Below are the code and all the weights of a small trained network. Each question names an input and a target symbol and asks about switching units off, where a switched-off unit gives its printed mean instead of its output.

import numpy as np


def w(rows, s, z=0):
    codes = np.array(rows[::2]) - 128.0
    scale = np.full(codes.shape[1], s)
    scale[-1] = z or s
    return codes * scale


def norm(h):
    return h / np.sqrt((h * h).mean(-1, keepdims=True) + 1e-5)


def softmax(a):
    e = np.exp(a - a.max(-1, keepdims=True))
    return e / e.sum(-1, keepdims=True)


def log_softmax(a):
    a = a - a.max(-1, keepdims=True)
    return a - np.log(np.exp(a).sum(-1, keepdims=True))


def net(x, mask):
    ids = ['ΓΛΞΠΣΨΩαβεζηθμ'.index(c) for c in x.split()]
    T = len(ids)
    res = E[ids] + P[:T]
    u = 0
    for l in range(3):
        r = norm(res)
        for j in range(2):
            rows = slice(2 * j, 2 * j + 2)
            q, k, v = (r @ M[l][rows].T for M in (Q, K, V))
            z = softmax(np.where(np.tri(T) > 0, q @ k.T / 2**0.5, -1e9)) @ v
            o = O[l][rows]
            res = res + np.where(mask[u + j], z, o[:, -1]) @ o[:, :-1]
        u += 2
    return log_softmax(norm(res)[-1] @ U[:, :-1].T + U[:, -1])


Q, K, V, O = {}, {}, {}, {}
E = w([
[79,153,166,112,62,110,184,233,147,128,150,162],'Γ',
[117,133,96,125,102,165,132,142,100,133,136,76],'Λ',
[122,121,105,145,103,128,122,135,120,148,134,91],'Ξ',
[40,98,165,96,140,172,139,89,159,176,139,122],'Π',
[179,118,212,196,220,134,161,177,130,202,48,90],'Σ',
[156,138,166,182,84,205,126,133,167,81,154,110],'Ψ',
[141,125,89,144,133,132,131,138,120,112,150,69],'Ω',
[173,167,79,124,107,184,108,160,181,139,91,146],'α',
[200,64,112,80,156,248,136,202,84,77,99,186],'β',
[129,113,91,148,113,124,152,124,93,148,167,78],'ε',
[120,116,96,168,118,128,127,131,108,128,118,114],'ζ',
[165,133,151,134,123,118,69,138,109,168,169,196],'η',
[168,101,142,85,136,129,75,49,115,106,104,61],'θ',
[128,153,59,70,179,81,147,118,113,155,90,121],'μ',
],0.017)
P = w([
[80,212,235,105,245,56,161,52,145,19,108,229],'0',
[185,112,250,17,210,129,107,200,130,245,221,145],'1',
[120,103,158,44,255,160,133,187,148,203,241,72],'2',
[146,100,141,64,201,136,143,164,125,208,204,81],'3',
[131,66,134,70,199,88,148,169,137,184,205,77],'4',
[126,50,156,115,177,98,131,165,121,218,188,129],'5',
[136,80,156,95,179,64,163,140,123,186,179,98],'6',
],0.0039)
Q[0] = w([
[191,156,200,72,159,129,88,128,254,128,105,229],'0.h1',
[132,138,64,67,150,79,164,229,161,156,97,166],'0.h1',
[22,121,69,192,104,119,158,182,21,164,172,47],'0.h2',
[73,147,152,92,160,78,141,132,190,173,121,184],'0.h2',
],0.0066)
K[0] = w([
[168,89,92,99,125,171,74,206,153,227,213,71],'0.h1',
[104,165,35,93,132,101,145,194,138,171,91,189],'0.h1',
[43,193,176,138,185,109,174,92,85,58,106,188],'0.h2',
[83,131,97,89,131,115,149,153,117,254,178,127],'0.h2',
],0.007)
V[0] = w([
[156,221,143,171,50,134,94,97,125,139,195,103],'0.h1',
[118,85,154,160,127,182,96,2,162,153,103,104],'0.h1',
[145,179,110,160,119,65,60,133,134,137,85,52],'0.h2',
[24,209,134,127,109,47,146,141,205,185,135,127],'0.h2',
],0.0057)
O[0] = w([
[107,113,133,182,104,117,53,140,183,118,203,97,193],'0.h1',
[82,92,161,139,187,247,104,2,119,136,83,52,81],'0.h1',
[160,178,156,155,144,64,66,76,148,175,92,57,11],'0.h2',
[30,142,104,134,156,81,180,83,206,172,180,134,23],'0.h2',
],0.0067,0.0012)
Q[1] = w([
[112,142,48,77,151,59,101,145,144,121,181,176],'1.h1',
[90,153,117,75,245,100,126,17,75,182,70,45],'1.h1',
[140,138,204,1,182,98,137,129,178,139,55,221],'1.h2',
[52,82,127,130,137,82,193,145,72,201,172,91],'1.h2',
],0.006)
K[1] = w([
[75,192,22,56,120,43,51,145,114,158,202,160],'1.h1',
[98,143,153,110,254,113,149,16,132,127,83,88],'1.h1',
[130,40,123,17,163,123,109,201,152,183,86,100],'1.h2',
[61,137,165,126,145,66,181,73,65,160,163,149],'1.h2',
],0.0068)
V[1] = w([
[81,173,37,8,181,67,69,89,93,148,131,107],'1.h1',
[135,124,206,106,188,177,200,187,97,165,129,24],'1.h1',
[63,182,180,208,206,124,121,103,107,71,66,158],'1.h2',
[137,96,97,185,3,110,210,135,196,112,87,40],'1.h2',
],0.0042)
O[1] = w([
[154,101,73,3,116,123,122,16,58,145,9,191,110],'1.h1',
[49,129,177,156,188,108,109,183,134,146,48,214,236],'1.h1',
[159,162,158,173,5,132,255,77,136,87,182,150,106],'1.h2',
[27,165,86,221,98,223,176,165,134,51,43,114,4],'1.h2',
],0.0052,0.0023)
Q[2] = w([
[70,96,87,173,136,130,214,103,128,180,148,2],'2.h1',
[145,136,46,139,105,116,143,179,79,97,74,70],'2.h1',
[105,114,50,179,116,126,131,157,65,160,154,76],'2.h2',
[128,153,195,106,100,114,99,196,166,126,186,183],'2.h2',
],0.0067)
K[2] = w([
[122,165,137,155,94,113,239,14,190,81,141,64],'2.h1',
[158,241,71,125,98,111,174,156,79,52,78,115],'2.h1',
[84,253,102,166,102,118,170,114,178,17,128,112],'2.h2',
[148,85,121,82,72,184,124,195,137,135,164,170],'2.h2',
],0.0066)
V[2] = w([
[102,157,123,127,149,151,57,103,1,171,214,133],'2.h1',
[182,223,143,100,94,186,91,125,165,148,84,177],'2.h1',
[112,166,137,108,70,210,143,184,111,213,132,168],'2.h2',
[54,165,158,86,82,120,25,89,64,86,73,139],'2.h2',
],0.0054)
O[2] = w([
[169,129,125,136,178,109,127,3,105,100,170,129,255],'2.h1',
[191,52,85,158,117,80,153,118,220,147,120,13,112],'2.h1',
[81,77,89,151,197,119,191,68,112,113,177,124,153],'2.h2',
[28,103,90,72,140,90,113,161,64,84,153,95,68],'2.h2',
],0.008,0.0029)
U = w([
[90,144,93,125,96,77,200,213,175,121,187,203,174],'Γ',
[61,99,75,130,170,60,112,171,84,28,156,75,140],'Λ',
[66,208,114,154,111,90,69,87,186,189,131,72,114],'Ξ',
[53,75,148,94,175,221,180,61,166,166,131,170,170],'Π',
[154,152,214,188,197,129,203,165,111,228,49,110,15],'Σ',
[117,106,173,224,98,209,121,143,169,70,183,92,254],'Ψ',
[161,207,159,119,53,89,65,218,100,138,88,93,163],'Ω',
[180,95,22,154,126,127,132,147,254,149,68,73,224],'α',
[196,48,110,107,148,185,178,213,61,61,100,178,30],'β',
[113,241,119,136,136,178,77,153,51,115,135,212,29],'ε',
[200,196,131,168,34,143,231,74,113,154,109,112,37],'ζ',
[209,100,109,153,162,81,101,69,122,140,235,164,80],'η',
[154,96,200,94,134,133,79,65,81,101,55,30,155],'θ',
[160,171,42,55,161,70,184,108,109,161,42,142,240],'μ',
],0.0075,0.0013)

Each question gives the input, a string of symbols that net reads in full, and the target symbol t.
The units are the heads (2 rows each of Q, K, V and O). Each row of codes is followed by its name. A weight is (code - 128) times the scale printed after its matrix; where a second scale follows, it is the last column's (O and U).
mask holds one flag per head, layer by layer. A switched-off head (its flag False) gives its mean, the last column of its rows in O, instead of its output. The means were averaged over made-up inputs and are rounded, as every weight is.
A unit's drop is (log p(t) with every unit on - log p(t) with that unit switched off) / (log p(t) with every unit on - log p(t) with every unit switched off).
The circuit of an input: a set's keep is (log p(t) with only the set's units on - log p(t) with every unit switched off) / (log p(t) with every unit on - log p(t) with every unit switched off). Starting from all 6 units, units are removed one at a time, each time the one whose removal leaves the highest keep (on an exact tie, the one counted first), for as long as the keep stays at least 0.8.
units of the circuit, in order: the units of the circuit, biggest drop first
most important unit: the unit with the biggest drop
which heads matter: for each layer, one digit per head in row order, 1 if its drop is at least 0.15 and else 0, layers parted by /
drop of u: that unit's drop, to one decimal
input Π η Ω, target Π: which heads matter -> 11 / 00 / 00
input α Ω Λ θ ζ ε, target α: which heads matter -> 00 / 00 / 10
input μ Ξ β θ β Ψ ζ, target μ: most important unit -> 1.h1
input ε β Λ Ω Λ, target ε: which heads matter -> 00 / 00 / 10
input θ Ξ ε, target θ: units of the circuit, in order -> [0.h1, 0.h2]
input α Λ Λ Λ Ξ α Ξ, target α: which heads matter -> 00 / 00 / 10
input Γ Σ θ ζ, target Γ: which heads matter -> 10 / 00 / 00
input Ω Γ ζ η ε η ε, target Ω: which heads matter -> 00 / 00 / 01
input Σ Ξ ε ε Ω, target Σ: units of the circuit, in order -> [0.h1, 1.h1]
input θ η η Ω, target θ: units of the circuit, in order -> [0.h1, 0.h2]
input Λ Ψ α Σ η θ ζ, target Λ: which heads matter -> 00 / 00 / 01
input Σ ζ ζ Λ, target Σ: units of the circuit, in order -> [1.h1, 0.h1]
input Ψ η Ω, target Ψ: units of the circuit, in order -> [0.h1, 1.h2]
input Λ Γ ε η Ψ α ε, target Λ: which heads matter -> 00 / 01 / 01
input ζ Σ Ω ε, target ζ: which heads matter -> 00 / 01 / 00
input η ε Ψ Ψ Ψ Ξ Λ, target η: most important unit -> 1.h2
input β Π ζ, target β: which heads matter -> 01 / 00 / 00
input β θ η ε Λ, target β: which heads matter -> 01 / 00 / 00
input θ α Σ μ ε Λ, target θ: which heads matter -> 11 / 00 / 00
input Γ η μ ζ Γ η ζ, target Γ: most important unit -> 0.h1
input Λ μ ζ Λ Ξ, target Λ: drop of 0.h1 -> 0.1
input Π α Σ η Ξ, target Π: drop of 0.h2 -> 0.2
input Σ θ Σ μ ζ, target Σ: drop of 1.h1 -> 0.1
